Below are the code and all the weights of a small trained network. Each question names an input and a class and asks about switching units off, where a switched-off unit gives its printed mean instead of its output.

import numpy as np


def w(rows, s, z=0):
    codes = np.array(rows[::2]) - 128.0
    scale = np.full(codes.shape[1], s)
    scale[-1] = z or s
    return codes * scale


def norm(h):
    return h / np.sqrt((h * h).mean(-1, keepdims=True) + 1e-5)


def f(y):
    return np.maximum(y, 0)


def log_softmax(a):
    a = a - a.max(-1, keepdims=True)
    return a - np.log(np.exp(a).sum(-1, keepdims=True))


def net(x, mask):
    res = np.array(x, float).reshape(1, 8) / 4 @ E
    u = 0
    for l in range(2):
        y = f(norm(res) @ A[l][:, :-1].T + A[l][:, -1])
        res = res + np.where(mask[u : u + 14], y, B[l][:, -1]) @ B[l][:, :-1]
        u += 14
    return log_softmax(norm(res)[-1] @ U[:, :-1].T + U[:, -1])


A, B = {}, {}
E = w([
[128,127,134,125,126,124],'x0',
[98,132,91,50,168,64],'x1',
[132,126,118,130,130,129],'x2',
[18,2,110,135,106,210],'x3',
[154,172,172,219,244,91],'x4',
[126,126,140,126,124,123],'x5',
[131,122,124,129,127,127],'x6',
[132,126,122,130,129,129],'x7',
],0.0074)
A[0] = w([
[157,207,74,43,99,58,153],'0.n1',
[125,116,148,148,220,110,122],'0.n2',
[195,182,128,148,7,140,28],'0.n3',
[76,68,126,84,255,106,2],'0.n4',
[155,145,176,137,216,110,70],'0.n5',
[107,123,146,127,229,106,98],'0.n6',
[192,199,163,145,80,130,120],'0.n7',
[186,141,155,191,28,159,123],'0.n8',
[151,82,182,113,75,102,113],'0.n9',
[74,84,164,237,178,140,112],'0.n10',
[56,55,103,96,126,161,159],'0.n11',
[203,212,134,142,114,95,148],'0.n12',
[188,169,150,150,133,128,59],'0.n13',
[100,122,165,172,89,129,122],'0.n14',
],0.0083,0.0091)
B[0] = w([
[145,103,177,89,181,155,254],'0.n1',
[132,124,83,146,85,153,187],'0.n2',
[63,176,25,23,109,69,161],'0.n3',
[144,210,134,168,2,152,147],'0.n4',
[60,60,71,145,120,103,173],'0.n5',
[76,108,66,120,79,157,173],'0.n6',
[132,148,127,120,58,145,200],'0.n7',
[70,151,88,123,91,131,199],'0.n8',
[120,163,114,127,116,161,150],'0.n9',
[172,129,159,113,151,175,207],'0.n10',
[112,161,158,162,114,56,242],'0.n11',
[63,106,104,123,93,128,244],'0.n12',
[94,127,142,163,103,129,152],'0.n13',
[161,149,119,117,130,148,158],'0.n14',
],0.011,0.0071)
A[1] = w([
[113,78,72,124,143,129,112],'1.n1',
[132,117,65,123,147,210,107],'1.n2',
[123,131,129,133,154,126,64],'1.n3',
[95,133,143,159,92,123,48],'1.n4',
[121,162,112,196,97,102,43],'1.n5',
[123,132,117,209,86,145,197],'1.n6',
[170,94,173,173,233,183,128],'1.n7',
[94,119,156,119,74,131,104],'1.n8',
[109,141,101,130,50,152,91],'1.n9',
[182,154,135,118,94,194,82],'1.n10',
[96,183,133,183,89,143,4],'1.n11',
[76,92,110,137,185,11,110],'1.n12',
[114,130,119,166,132,125,109],'1.n13',
[205,134,179,72,167,121,125],'1.n14',
],0.011,0.0034)
B[1] = w([
[107,171,132,90,137,124,159],'1.n1',
[108,152,132,74,132,67,170],'1.n2',
[157,101,122,144,128,120,128],'1.n3',
[176,145,112,157,152,125,188],'1.n4',
[135,99,166,167,97,121,180],'1.n5',
[197,75,182,126,117,159,252],'1.n6',
[106,124,158,1,198,142,162],'1.n7',
[182,143,97,151,191,112,220],'1.n8',
[157,130,125,187,195,119,254],'1.n9',
[25,134,102,74,191,77,154],'1.n10',
[163,102,137,173,128,100,200],'1.n11',
[67,251,65,63,58,109,190],'1.n12',
[130,145,131,148,89,122,158],'1.n13',
[204,50,211,163,187,186,162],'1.n14',
],0.0086,0.0077)
U = w([
[54,208,42,81,100,60,207],'0',
[168,106,118,255,118,123,1],'1',
[142,85,189,40,203,171,141],'2',
],0.013,0.00097)

Each question gives the input, the list of numbers given to net, and the class t.
The units are the neurons (one row each of A and B). Each row of codes is followed by its name. A weight is (code - 128) times the scale printed after its matrix; where a second scale follows, it is the last column's (A, B and U).
mask holds one flag per neuron, layer by layer. A switched-off neuron (its flag False) gives its mean, the last column of its row in B, instead of its output. The means were averaged over made-up inputs and are rounded, as every weight is.
A unit's drop is (log p(t) with every unit on - log p(t) with that unit switched off) / (log p(t) with every unit on - log p(t) with every unit switched off).
The circuit of an input: a set's keep is (log p(t) with only the set's units on - log p(t) with every unit switched off) / (log p(t) with every unit on - log p(t) with every unit switched off). Starting from the 12 units with the biggest drops (on a tie, the unit counted first), units are removed one at a time, each time the one whose removal leaves the highest keep (on an exact tie, the one counted first), for as long as the keep stays at least 0.8.
circuit, biggest first: the units of the circuit, biggest drop first
most important unit: the unit with the biggest drop
top k neurons: the k neurons with the biggest drops, biggest first
k most important neurons of layer l: the k neurons of layer l with the biggest drops, biggest first
drop of u: that unit's drop, to one decimal
input [-1,1,-8,-3,-2,-6,8,-6], class 2: circuit, biggest first => [0.n1]
input [-2,1,5,0,-6,-3,-6,8], class 2: circuit, biggest first => [0.n1 1.n12]
input [4,1,1,-6,7,-8,-1,1], class 0: top 2 neurons => [1.n12 0.n5]
input [-1,5,5,1,6,-5,-6,-8], class 1: 2 most important neurons of layer 0 => [0.n4 0.n2]
input [-5,-5,1,0,-4,-5,-7,7], class 0: 2 most important neurons of layer 0 => [0.n3 0.n8]
input [-1,1,-2,6,1,1,5,-4], class 1: top 2 neurons => [0.n11 0.n1]
input [-8,3,0,-1,-8,-8,-7,0], class 2: top 2 neurons => [0.n1 0.n12]
input [-3,8,-6,-1,-6,6,-6,5], class 2: top 3 neurons => [0.n1 1.n14 0.n12]
input [-3,-1,8,8,8,4,4,-1], class 2: circuit, biggest first => [0.n10 1.n7]
input [8,-5,5,8,-5,-1,-3,-5], class 1: 2 most important neurons of layer 0 => [0.n11 0.n1]
input [7,3,7,-6,-6,7,4,-4], class 2: drop of 0.n1 => 1.1
input [4,4,-6,2,3,1,-1,6], class 1: drop of 0.n4 => 0.7
input [-2,-6,-5,-1,-4,-2,4,-3], class 0: drop of 0.n3 => 1.0
input [-2,-5,2,2,5,2,5,0], class 2: most important unit => 0.n10
